Below is a small trained network, with its code and all its weights. Each question gives an input and a target symbol and asks what happens when units are switched off, that is, made to give their printed mean instead of their output.

import numpy as np


def w(rows, s, z=0):
    codes = np.array(rows[::2]) - 128.0
    scale = np.full(codes.shape[1], s)
    scale[-1] = z or s
    return codes * scale


def norm(h):
    return h / np.sqrt((h * h).mean(-1, keepdims=True) + 1e-5)


def f(y):
    return y / 2 * (1 + np.tanh(0.7978845608 * (y + 0.044715 * y**3)))


def softmax(a):
    e = np.exp(a - a.max(-1, keepdims=True))
    return e / e.sum(-1, keepdims=True)


def log_softmax(a):
    a = a - a.max(-1, keepdims=True)
    return a - np.log(np.exp(a).sum(-1, keepdims=True))


def net(x, mask):
    ids = ['αβδεζηθλμξπστφψω'.index(c) for c in x.split()]
    T = len(ids)
    res = E[ids] + P[:T]
    q, k, v = (norm(res) @ M[0].T for M in (Q, K, V))
    z = softmax(np.where(np.tri(T) > 0, q @ k.T / 3**0.5, -1e9)) @ v
    res = res + np.where(mask[0], z, O[0][:, -1]) @ O[0][:, :-1]
    y = f(norm(res) @ A[0][:, :-1].T + A[0][:, -1])
    res = res + np.where(mask[1:13], y, B[0][:, -1]) @ B[0][:, :-1]
    return log_softmax(norm(res)[-1] @ U[:, :-1].T + U[:, -1])


Q, K, V, O, A, B = {}, {}, {}, {}, {}, {}
E = w([
[80,145,118,178,177],'α',
[95,156,99,176,171],'β',
[205,52,177,165,158],'δ',
[149,101,181,67,202],'ε',
[163,162,143,88,151],'ζ',
[149,122,206,52,196],'η',
[44,190,53,167,138],'θ',
[84,139,131,190,172],'λ',
[35,125,108,132,179],'μ',
[123,158,136,88,75],'ξ',
[188,107,23,142,252],'π',
[98,132,174,90,101],'σ',
[49,128,57,76,121],'τ',
[135,125,64,173,71],'φ',
[92,103,49,138,114],'ψ',
[138,128,112,158,42],'ω',
],0.03)
P = w([
[220,255,118,127,153],'0',
[181,219,153,104,148],'1',
[148,187,174,96,130],'2',
[111,138,184,101,108],'3',
[87,101,185,123,82],'4',
[61,59,197,127,41],'5',
],0.011)
Q[0] = w([
[124,69,78,207,120],'h1',
[2,160,152,167,183],'h1',
[141,81,222,148,123],'h1',
],0.045)
K[0] = w([
[96,48,73,118,165],'h1',
[54,79,134,106,3],'h1',
[114,139,177,76,151],'h1',
],0.048)
V[0] = w([
[142,135,247,200,194],'h1',
[97,94,181,85,88],'h1',
[112,175,75,63,160],'h1',
],0.016)
O[0] = w([
[133,174,191,246,135,168],'h1',
[125,193,93,91,173,184],'h1',
[31,126,88,78,122,254],'h1',
],0.013,0.0064)
A[0] = w([
[148,101,74,174,160,15],'n1',
[155,130,17,188,184,2],'n2',
[134,51,81,147,133,88],'n3',
[175,162,65,120,249,46],'n4',
[207,61,169,139,125,17],'n5',
[174,167,116,118,2,62],'n6',
[134,173,39,189,162,108],'n7',
[132,176,93,171,8,125],'n8',
[200,105,152,43,147,147],'n9',
[173,196,74,145,186,109],'n10',
[146,117,188,57,146,109],'n11',
[128,141,74,136,50,132],'n12',
],0.03,0.0076)
B[0] = w([
[180,130,114,152,170,131],'n1',
[140,150,61,129,153,162],'n2',
[77,149,181,147,158,166],'n3',
[214,160,142,99,109,252],'n4',
[124,63,68,171,105,135],'n5',
[254,169,155,126,143,172],'n6',
[35,157,130,119,104,250],'n7',
[237,114,136,121,109,200],'n8',
[169,84,186,162,166,203],'n9',
[142,68,182,143,136,245],'n10',
[180,150,84,125,94,253],'n11',
[145,97,139,117,66,172],'n12',
],0.063,0.0071)
U = w([
[132,131,127,139,101,88],'α',
[168,180,48,144,63,139],'β',
[130,46,74,196,103,120],'δ',
[134,132,124,119,112,85],'ε',
[133,127,129,123,105,87],'ζ',
[132,135,122,125,113,86],'η',
[126,86,111,78,5,44],'θ',
[128,157,173,218,96,79],'λ',
[70,145,86,124,164,243],'μ',
[155,180,65,10,133,94],'ξ',
[139,182,93,146,220,162],'π',
[128,193,228,28,102,2],'σ',
[136,54,97,14,120,102],'τ',
[134,111,187,138,196,96],'φ',
[121,31,175,83,136,99],'ψ',
[230,100,148,117,127,180],'ω',
],0.014,0.0092)

Each question gives the input, a string of symbols that net reads in full, and the target symbol t.
The units are the heads (3 rows each of Q, K, V and O) and the neurons (one row each of A and B). Each row of codes is followed by its name. A weight is (code - 128) times the scale printed after its matrix; where a second scale follows, it is the last column's (O, A, B and U).
mask holds one flag per unit, heads first, then neurons. A switched-off unit (its flag False) gives its mean, the last column of its rows in O or B, instead of its output. The means were averaged over made-up inputs and are rounded, as every weight is.
A unit's drop is (log p(t) with every unit on - log p(t) with that unit switched off) / (log p(t) with every unit on - log p(t) with every unit switched off).
The circuit of an input: a set's keep is (log p(t) with only the set's units on - log p(t) with every unit switched off) / (log p(t) with every unit on - log p(t) with every unit switched off). Starting from the 12 units with the biggest drops (on a tie, the unit counted first), units are removed one at a time, each time the one whose removal leaves the highest keep (on an exact tie, the one counted first), for as long as the keep stays at least 0.8.
units of the circuit, in order: the units of the circuit, biggest drop first
unit that matters most: the unit with the biggest drop
k most important neurons: the k neurons with the biggest drops, biggest first
drop of u: that unit's drop, to one decimal
input μ σ μ, target σ: units of the circuit, in order : [n4; n7; h1; n11]
input φ δ μ, target φ: 2 most important neurons : [n3; n7]
input μ ε φ μ μ, target φ: units of the circuit, in order : [h1; n3; n4]
input σ β λ, target σ: 2 most important neurons : [n4; n7]
input π ε σ η μ, target σ: units of the circuit, in order : [h1; n4; n7; n11]
input ζ τ α, target τ: units of the circuit, in order : [h1]
input μ δ μ ε μ ε, target β: 2 most important neurons : [n11; n10]
input φ μ β, target φ: units of the circuit, in order : [h1; n3]
input β η η ψ λ, target ψ: units of the circuit, in order : [h1; n4; n3]
input μ σ θ ξ δ, target δ: 2 most important neurons : [n5; n7]
input μ β ζ μ ζ, target β: drop of h1 : 0.9
input λ ξ μ α, target ξ: drop of n4 : 0.1
input μ β θ, target θ: drop of n12 : 0.2
input ε β μ μ, target μ: drop of h1 : 0.0
input μ σ ξ β σ, target β: unit that matters most : n11
